In the rows, zero is written as 128.
Each row of numbers stands for one node and depends on some of the facts below. Use the named rows to name the rest.

Some rows with their names:
Z_823: [122 167 113 133 125  76 164 143 117 177  93 148 177 153  95 103  82 126
 163 157 143 124 116 145 135 139 133 118 107  57  99 146 112 165  75 161
 153 104 119 120 165 120]
Z_785: [130 193 138 131 134 113 128 154 160 146 136 157 154 188 108 119 115 149
 115 176 119  97 136 134 141 154 129 141 149  77 140 125 128 127 134 131
 117 124 123 122 136 113]
Z_751: [124 180 118 145 129  95 117 156 157 141 120 143 148 181 107 135 135 132
 127 185 107  95 141 143 147 147 140 135 154  93 156 136 105 157 121 139
 103 125 139 107 156 110]
Z_686: [ 99 167 109 141 117 111 119 142 148 126 119 100 141 138 112 120 145 146
 124 178 131 107 129 147 103 143 121 160 149 111 148 154 111 159 120 110
 124 124 132 117 125 106]
Z_788: [ 99 224 134 142 131 110 121 140 125 134 108 158 154 165  87  89 128 130
  84 172 102  97 141 152 147 142 132 158 146  81 146 136 110  93 109 160
  82 101 154 117 144 138]
Z_614: [ 87 156 123 140 116 104 117 147 134 115 121 103 128 142 120 106 128 137
 125 165 122 127 139 165 112 141 113 167 142 111 149 141 115 158  97 118
 133 108 125 114 112 122]
Z_144: [117 180 143 147 126  89 108 135 137 129 131 152 146 182 103 116 119 147
 131 186 116 118 146 127 161 135 132 131 157  93 148 130 115 127 133 143
 133 107 125 102 131 115]
Z_185: [122 177 133 143 127 100 115 151 150 142 130 148 148 180 111 122 118 138
 123 175 118 105 143 144 146 146 138 140 150  86 149 125 120 134 119 140
 113 119 133 118 132 119]
Z_417: [146 169 129 121 106  95 105 146 153 144 143 133 141 166 142 133  94 161
  78 186 107  85 142 165 154 169 144 123 172  69 185 128 158 135 110 178
 132  95 119 112 142 140]
Z_9: [124 170 124 138 103 113 119 143 150 116 123 108 138 144 138 118 120 154
 110 172 123 113 130 156 102 137 121 162 154 102 160 137 124 133 114 126
 132 105 130 117 101 116]
Z_836: [122 184 120 144 111 105 132 140 156  98 118 109 129 148 145 118 119 141
 126 167 111 117 138 160 113 130 118 162 151 114 144 141 111 147 106 111
 114 100 132 106 112 108]
Z_133: [116 171 130 151 112 105 121 150 158 110 121 110 124 158 139 116 122 146
 129 170 126 114 129 153 102 134 129 175 146  99 141 132 111 140 111 100
 118 111 130 102 106 127]
Z_800: [118 172 126 144 108 114 121 144 149 117 120 112 140 148 129 115 126 148
 121 169 126 118 130 151 101 131 120 165 148 106 151 136 114 133 116 117
 128 113 133 119  99 110]
Z_43: [123 178 129 145 131  92 118 153 151 133 124 146 141 179 118 126 118 137
 129 175 111 103 141 145 142 146 143 145 148  83 143 128 115 143 112 138
 110 115 133 101 145 126]
Z_531: [102 252 139 127 138 127 134 139 128 136 109 169 162 168  78  79 128 139
  67 173  98  87 133 143 142 148 120 164 145  71 139 141 115  75 122 156
  79 100 151 120 150 135]
Z_683: [119 172 125 144 109 114 121 144 148 116 120 112 140 148 130 115 127 148
 121 169 126 118 131 151 102 131 120 164 148 106 152 136 115 133 117 117
 127 112 133 118  99 109]
Z_632: [118 172 126 144 108 113 121 144 149 117 120 112 140 147 130 115 126 148
 121 169 125 118 130 151 101 131 120 165 147 106 151 135 114 133 116 116
 127 113 132 118  99 110]

Facts:
θ: refers to; Ψ: belongs to class
Z_876 θ Z_156; Z_815 θ Z_82; Z_815 θ Z_133; Z_815 θ Z_69
Z_186 θ Z_996; Z_911 θ Z_793; Z_788 θ Z_319; Z_788 θ Z_783
Z_823 θ Z_282; Z_932 θ Z_271; Z_932 θ Z_761; Z_965 θ Z_507
Z_965 θ Z_85; Z_924 θ Z_719; Z_287 θ Z_997; Z_287 θ Z_731
Z_287 θ Z_934; Z_110 θ Z_253; Z_110 θ Z_331; Z_110 θ Z_693
Z_650 θ Z_495; Z_650 θ Z_795; Z_650 θ Z_738; Z_407 θ Z_202
Z_407 θ Z_530; Z_407 θ Z_632; Z_43 θ Z_895; Z_43 θ Z_253
Z_43 θ Z_511; Z_43 θ Z_462; Z_703 θ Z_87; Z_703 θ Z_624
Z_703 θ Z_766; Z_176 θ Z_628; Z_176 θ Z_686; Z_758 θ Z_136
Z_758 θ Z_360; Z_758 θ Z_211; Z_629 θ Z_783; Z_195 θ Z_162
Z_417 θ Z_812; Z_417 θ Z_680; Z_785 θ Z_624; Z_531 θ Z_783
Z_531 θ Z_162; Z_185 θ Z_998; Z_185 θ Z_800; Z_320 θ Z_949
Z_621 θ Z_949; Z_621 θ Z_461; Z_571 θ Z_282; Z_517 θ Z_336
Z_593 θ Z_719; Z_593 θ Z_133; Z_144 θ Z_937; Z_611 θ Z_761
Z_161 θ Z_686; Z_161 θ Z_934; Z_228 θ Z_731; Z_228 θ Z_592
Z_193 θ Z_14; Z_193 θ Z_68; Z_773 θ Z_767; Z_773 θ Z_331
Z_662 θ Z_919; Z_665 θ Z_793; Z_48 θ Z_498; Z_48 θ Z_447
Z_854 θ Z_557; Z_496 θ Z_94; Z_496 θ Z_628; Z_496 θ Z_790
Z_17 θ Z_271; Z_17 θ Z_628; Z_751 θ Z_790; Z_302 θ Z_269
Z_126 θ Z_116; Z_126 θ Z_68; Z_536 θ Z_557; Z_536 θ Z_82
Z_536 θ Z_461; Z_832 θ Z_14; Z_832 θ Z_450; Z_44 θ Z_339
Z_44 θ Z_522; Z_44 θ Z_157; Z_608 θ Z_538; Z_40 θ Z_325
Z_40 θ Z_171; Z_589 θ Z_793; Z_589 θ Z_937; Z_34 θ Z_812
Z_400 θ Z_202; Z_400 θ Z_137; Z_656 θ Z_507; Z_656 θ Z_85
Z_656 θ Z_529; Z_178 θ Z_495; Z_178 θ Z_812; Z_178 θ Z_9
Z_791 θ Z_292; Z_791 θ Z_498; Z_791 θ Z_360; Z_659 θ Z_951
Z_659 θ Z_68; Z_925 θ Z_450; Z_876 Ψ a; Z_815 Ψ a
Z_186 Ψ d; Z_911 Ψ a; Z_788 Ψ a; Z_592 Ψ g
Z_450 Ψ b; Z_522 Ψ f; Z_783 Ψ a; Z_171 Ψ c
Z_271 Ψ a; Z_836 Ψ f; Z_529 Ψ a; Z_614 Ψ g
Z_823 Ψ b; Z_461 Ψ a; Z_686 Ψ b; Z_360 Ψ a
Z_932 Ψ c; Z_965 Ψ f; Z_924 Ψ a; Z_949 Ψ d
Z_82 Ψ a; Z_766 Ψ a; Z_287 Ψ b; Z_719 Ψ e
Z_731 Ψ a; Z_110 Ψ g; Z_650 Ψ a; Z_790 Ψ e
Z_407 Ψ a; Z_738 Ψ a; Z_43 Ψ c; Z_331 Ψ b
Z_998 Ψ d; Z_703 Ψ c; Z_176 Ψ a; Z_85 Ψ c
Z_453 Ψ c; Z_94 Ψ a; Z_758 Ψ a; Z_557 Ψ a
Z_628 Ψ g; Z_9 Ψ a; Z_156 Ψ b; Z_629 Ψ b
Z_195 Ψ d; Z_417 Ψ a; Z_934 Ψ d; Z_951 Ψ g
Z_202 Ψ a; Z_785 Ψ d; Z_531 Ψ d; Z_162 Ψ a
Z_767 Ψ b; Z_116 Ψ a; Z_319 Ψ a; Z_339 Ψ a
Z_185 Ψ a; Z_336 Ψ a; Z_320 Ψ a; Z_761 Ψ c
Z_621 Ψ e; Z_282 Ψ d; Z_571 Ψ a; Z_517 Ψ d
Z_157 Ψ f; Z_462 Ψ f; Z_593 Ψ c; Z_800 Ψ a
Z_144 Ψ a; Z_919 Ψ a; Z_693 Ψ b; Z_795 Ψ d
Z_14 Ψ c; Z_495 Ψ a; Z_269 Ψ f; Z_611 Ψ a
Z_530 Ψ a; Z_161 Ψ c; Z_824 Ψ d; Z_996 Ψ c
Z_624 Ψ a; Z_133 Ψ c; Z_228 Ψ c; Z_193 Ψ b
Z_773 Ψ e; Z_812 Ψ a; Z_507 Ψ c; Z_662 Ψ a
Z_937 Ψ a; Z_665 Ψ d; Z_68 Ψ e; Z_136 Ψ b
Z_48 Ψ a; Z_854 Ψ b; Z_69 Ψ g; Z_87 Ψ b
Z_496 Ψ b; Z_17 Ψ g; Z_253 Ψ a; Z_211 Ψ b
Z_680 Ψ b; Z_751 Ψ c; Z_137 Ψ a; Z_325 Ψ c
Z_793 Ψ d; Z_302 Ψ d; Z_447 Ψ a; Z_126 Ψ b
Z_292 Ψ e; Z_538 Ψ b; Z_498 Ψ c; Z_536 Ψ g
Z_832 Ψ e; Z_44 Ψ b; Z_511 Ψ a; Z_608 Ψ a
Z_40 Ψ c; Z_683 Ψ a; Z_589 Ψ e; Z_34 Ψ e
Z_895 Ψ a; Z_400 Ψ a; Z_610 Ψ b; Z_997 Ψ b
Z_656 Ψ a; Z_178 Ψ b; Z_632 Ψ a; Z_791 Ψ c
Z_659 Ψ a; Z_925 Ψ a

Which node is each row?
No name comes twice in this set of rows, the named rows included.
[116 196 153 137 109 102 115 107 130  88 131 127 143 156 106  99 129 180
 131 197 122 141 132 100 129 112  93 147 165 115 142 151 109 106 163 114
 177  84 109  85  98  95] : Z_793
[ 89 158 102 140 115 110 115 153 146 130 112  93 140 145 101 123 158 127
 124 183 117 114 135 161 120 142 106 149 151 129 171 157  96 183 112 115
 121 130 136 125 129  92] : Z_628
[ 93 163 105 140 134  98 110 162 149 158 120 127 149 178  79 134 155 116
 126 191 107  98 146 154 165 157 124 120 155 113 173 149  98 191 119 138
 105 142 137 127 165  94] : Z_17
[107 184 153 152 130  66  96 117 113 111 133 155 133 190  84 111 117 155
 137 195 104 136 151 104 186 121 117 118 167 107 150 131 107 128 142 144
 168  81 120  74 127 102] : Z_589
[111 185 156 151 123  73  98 112 119 110 135 157 144 184  90 109 123 159
 142 202 114 136 151 102 182 120 122 119 167 103 147 139 106 114 152 146
 160  87 116  79 128 111] : Z_911
[114 172 122 145 115 107 119 149 143 118 118 110 127 153 123 117 120 144
 116 161 116 118 130 153 105 133 114 163 147 110 153 129 116 146 106 115
 134 106 137 113  99 103] : Z_292
[120 167 118 142 132 112 116 146 145  95 124 129 140 141 142 134 132 150
 141 152 103 126 149 148  82 131 132 177 144 110 135 129 121 144 110 133
 122 114 141 102 115 107] : Z_14
[122 168 128 139 157 109 106 152 141 124 145 175 157 170 120 143 126 142
 143 148  96 120 170 138 123 147 148 149 147  96 135 112 137 138 118 165
 112 129 143 120 136 104] : Z_659
[114 175 136 147 106 103 115 129 137 104 123 115 138 150 121 110 127 156
 129 180 124 130 134 134 115 121 114 157 154 112 150 141 109 125 129 119
 146 100 126 103  98 107] : Z_937
[143 172 119 136 115  82 165 148 127 174  89 154 182 165 104 106  79 124
 160 157 134 128 117 146 138 128 128 114 111  61 114 137 107 152  79 167
 150 103 124 127 148 109] : Z_571
[103 160 121 134 175 105 103 148 132 121 152 176 155 155 115 148 132 146
 153 141  99 121 177 135 114 158 155 155 142  94 116 118 147 153 114 166
 115 133 140 113 155 111] : Z_193

The same nodes again, as new rows of numbers:
Some rows with their names:
Z_162: [ 95 151 124 130 113 144 106 102 141 115 129 139 136 119 117 117 133 117
 102 107 129 151 158 112 115 142 149 145 134 137 110 136 124 125 113 118
 106 141 109 144 157 140 120 134 150 129 131 142 119 128 142 120 133 111]
Z_193: [128  97 111 130 132 147  98 130 148 115 145 134 166 120 119 118 125 131
 131 108 134 159 154 131 148 164 144 103 168 146 118 135 122 169 114 134
 144 140 127 161 163 139 121 127 138 135 128 133 119 148 125 150 149 110]
Z_895: [ 99 123 129 131 106 137 103 101 142 125 141 136 144 120 124 114 138 119
 103 107 129 151 154 113 119 139 149 124 134 130 110 137 123 120 113 122
 114 142 108 152 157 144 120 134 142 143 128 133 119 130 126 120 133 111]
Z_319: [ 98 137 128 130 110 140 104 101 141 117 133 136 139 119 120 114 136 118
 103 107 129 151 155 112 116 140 149 134 134 134 110 136 123 122 113 119
 110 141 109 144 157 140 120 134 146 137 129 137 119 129 133 120 133 111]
Z_34: [122 129 114 132 119 127  97 113 139 115 130 144 134 130 104 114 123 120
 147 107 147 150 153 160 112 140 156  99 134 122 109 134 124 111 145 122
 100 146 141 149 157 140 120 105 138 142 127 134 119 128 123 179 151 111]
Z_161: [117 111 115 128 111 133 102 128 153 115 153 133 132 172 110 113 121 157
 119 109 129 152 154 121 142 150 166  97 164 122 113 137 125 153 160 122
 150 138 120 143 158 139 117 115 158 112 128 137 123 128 136 122 140 110]
Z_823: [170  96 115 127 131 137  97 100 143 115 166 155 133 120 122 112 150 146
 108 107 127 158 151 123 143 162 146 142 139 124 131 138 123 149 137 122
  95 140 107 179 190 140 120 103 139 117 128 140 137 127 118 145 150 121]
Z_171: [118 136 131 130 115 130 112 122 157 116 164 134 135 125 128 112 123 135
 104 107 128 156 152 112 117 138 160 102 150 123 107 138 129 135 125 122
 190 141 107 144 158 150 118 135 185 112 128 133 122 128 138 119 133 110]
Z_126: [127  97 112 129 127 148  98 124 145 115 142 135 158 120 118 118 125 134
 128 107 133 156 154 131 146 163 145 103 162 141 118 134 123 161 114 132
 134 141 125 162 162 139 121 124 138 131 128 133 119 142 125 146 148 111]
Z_783: [ 95 175 121 129 119 149 108 101 140 114 127 147 135 118 111 120 129 116
 102 106 128 151 169 110 114 153 149 163 134 144 109 135 123 129 113 117
 100 140 110 143 158 139 119 133 159 119 132 151 120 128 158 119 132 112]
Z_703: [121 101 113 129 118 130 100 126 160 115 156 134 134 159 114 113 122 151
 128 108 129 152 153 123 131 148 163  98 161 122 109 138 125 143 153 120
 175 137 113 144 169 140 117 109 162 110 128 133 123 128 126 133 139 110]
Z_571: [151  94 117 127 133 130  98 100 142 115 169 158 133 141 118 113 153 131
 112 107 128 154 152 114 140 162 150 133 140 124 139 138 123 146 139 120
  95 140 108 171 191 141 119 101 139 121 128 145 134 127 116 151 147 121]
Z_195: [127 115 114 129 110 134 101 102 143 112 128 147 133 116 103 136 122 118
 126 108 137 151 184 114 150 172 146 102 142 123 124 133 128 121 116 128
  94 168 133 197 190 138 139 117 142 111 134 157 119 126 132 124 154 120]
Z_836: [ 92 108 139 142 108 144 119 103 143 122 145 140 133 116 104 128 140 118
 105 111 139 150 158 113 116 148 147 121 133 135 128 137 123 112 111 133
  97 201 111 210 156 140 145 135 147 122 143 133 119 130 119 120 134 137]
Z_785: [131 100 114 129 105 130  99 102 148 114 135 138 135 118 105 133 122 135
 138 113 141 150 169 122 162 158 146  99 143 123 135 136 128 115 117 135
  94 168 131 218 185 140 141 116 141 111 132 145 119 126 125 130 156 120]
Z_202: [100 121 128 131 106 137 103 101 142 126 142 135 144 119 125 114 138 119
 104 107 129 151 154 113 120 139 149 123 134 130 110 138 123 121 114 122
 114 141 108 152 157 144 120 134 142 141 128 133 119 130 127 121 133 111]
Z_911: [108  98 112 131 105 147  98 116 143 115 155 133 166 183 116 111 122 125
 101 107 140 150 155 115 140 172 160 138 132 124 137 149 121 114 121 117
  98 139 133 192 181 136 123 112 141 112 127 153 119 128 126 155 135 110]

Rows to name:
No name comes twice in this set of rows, the named rows included.
[109 162 112 128 122 162  98 110 140 112 126 144 133 118 106 129 122 118
 104 107 128 151 166 114 116 186 147 140 142 137 110 134 123 141 115 117
  98 140 126 144 169 137 120 107 141 111 132 151 123 127 164 121 141 112] : Z_629
[ 90  98 111 129 104 139 106 100 167 116 134 137 134 139 105 164 125 146
 134 117 138 150 165 125 143 162 154  99 134 135 146 141 124 113 115 126
 121 147 112 209 163 140 120 115 148 109 145 133 119 128 124 126 140 119] : Z_536
[ 92  96 113 129 117 130 103 103 151 115 144 136 132 144 104 140 124 133
 118 115 135 150 164 118 144 161 150 100 134 134 144 137 123 114 114 130
  99 167 113 185 164 139 120 107 142 111 141 143 119 136 124 134 143 121] : Z_110
[122 100 128 145 119 139 106 118 142 116 157 135 166 117 122 113 138 118
 115 107 136 154 155 113 120 140 145 115 159 129 109 135 123 152 113 134
 146 140 122 173 157 146 121 157 141 149 128 133 119 143 123 128 134 114] : Z_68

Now the same nodes, written a new way:
Some nodes and their rows:
Z_69: [173  90 152 135 165 116 176 151 122 135 131 151 144  99 137 102 110  95
  91 115 168 173 111 140 129 123 172 109 107 122]
Z_417: [112 136 108 173 110 132 122 124  94 148 118  71 189 113 115 119 157 129
 170 180 111  46 188 117 143 147 214 158 154 141]
Z_632: [130 101 126 147 112 165  98 117 133 134 145 122 122 139 132  98 116 115
 132 147 149 122 123  98 131 104 139 128 138 144]
Z_611: [126 140 121 119 127 145  75 118 106 122 101 139 151 141 154 134 130 150
 147 160 139  65 131 115 130 136 149 146 172 106]
Z_171: [121 115 138 128 121 124 170 103 152 108 146 128 143 127 132 111 134 125
 119 131 105 196 111 148  91 132  93 135  80 165]
Z_133: [136 111 157 122 131 112 158 105 139 119 149 131 145 135 120 119 117 124
 133 122 109 199 111 155  89 134  86 143  79 180]
Z_924: [140 134 149 122 134 121  64 130  98 146 106 118 150 143 109 139 103 143
 162 136 143  86 130 121 136 132 144 152 179 146]
Z_202: [131 103 127 148 113 163  95 119 132 134 144 122 123 140 131 101 115 116
 132 147 147 119 123  99 131 103 140 129 140 146]
Z_686: [130 128 103 112 131 145 133 136 141 122 160 148  76 143 155 146 139 126
 130 135 122 109 143 131 127 134 106 120  78  75]
Z_228: [117 151 141 105 134  93 150 112 128 105 105 126 168 125 127 145 142 157
 135 131  97 155 118 165  98 158 103 149 120 150]
Z_758: [126 138 129 127 125 132  77 126 111 134 103 114 147 136 123 132 122 145
 147 145 139  84 129 115 138 128 148 143 179 134]
Z_812: [118 102 102 200  96 162 146 116 113 152 160  70 172 115 121  86 155  99
 159 185 114  76 189 102 137 127 216 148 110 154]
Z_925: [ 92 159 119 132 128 123  83 153 119 123 108 123 147 128 129 143 133 156
 153 143 153 102 122  93 137 116 153 125 200 152]
Z_176: [132 143 110 110 128 163  73 108 103 103  98 167 153 149 193 136 143 155
 145 174 136  39 131 114 121 142 148 146 160  73]
Z_462: [151 143 133 127 121 119 159 136 148 121 153 138 103 130 113 141 136 118
 119 111 109 159 124 134 124 132 115  94  59 107]
Z_339: [130 102 125 149 112 166  97 118 134 134 145 122 122 139 132  99 116 115
 130 147 148 121 124  99 130 103 138 127 138 143]
Z_511: [130 101 125 149 111 165  97 117 133 134 145 122 122 139 133  98 116 115
 130 148 148 122 123  98 131 103 138 128 139 146]

Rows to name:
No name comes twice in this set of rows, the named rows included.
[120 156 128  94 137 112 148  99 123  85 101 158 172 134 173 149 157 164
 135 151  95 127 119 165  87 168 102 153 109 113] : Z_932
[134 106 115 138 115 183  95 107 129 115 141 153 125 149 174 102 128 122
 130 164 146  95 124  98 121 111 138 131 127 107] : Z_271
[120 124 103 138 122 131 151 146 140 142 168 106  86 127 117 136 140 113
 137 131 114 119 162 132 137 134 129 124  78 107] : Z_680
[129 101 124 152 111 165 101 117 132 135 145 117 127 138 133  98 119 113
 132 149 145 118 128  99 132 103 144 129 136 145] : Z_738
[108 161  96 142 126  98 160 152 107 151 135  73 137 111 102 161 169 133
 167 151  87  59 204 149 147 172 181 150 103 100] : Z_178
[122 162 112  95 143 103 115 151 121 131 121 126  98 135 123 176 138 151
 146 124 114  86 148 147 139 155 116 134 126  82] : Z_287
[126 102 120 164 107 165 111 117 128 140 149 106 137 132 129  95 128 110
 139 159 137 107 143 100 133 111 162 134 130 147] : Z_495
[ 83 185 127 137 134  86 147 155 128 106 110 152 154 124 135 163 155 161
 142 105 130 132 106  97 130 120 137  96 185 172] : Z_832
[159 110 162 145 128 121 140 107 123 141 148 149 133 147 120 123 111 113
 134  99 117 142 113 124 123 120 116 121 113 169] : Z_719
[132 102 126 146 115 166  97 117 131 133 144 125 124 142 136 101 116 118
 131 149 147 117 123  98 130 105 139 129 138 141] : Z_731
[164 141 185 120 148  78 111 120  89 153 109 146 159 147 100 158 100 138
 163  89 113 109 120 143 126 148 117 142 151 168] : Z_621
[157 122  71  70 139 100 125 128 152 114 107  53  81 155  74 171 161 183
  58 150  71  84 100 170 186 121 132 124 162  87] : Z_823
[121 115 129 149  96 174 106 107 137 140 139 118 114 136 125  88 115 107
 119 142 167 122 126 107 127 114 128 127 146 138] : Z_319
[120 149 121 178 114  99 184 111  95 143 117  91 201 111 116 133 174 126
 158 145  74  60 183 136 137 163 203 143 128 152] : Z_34

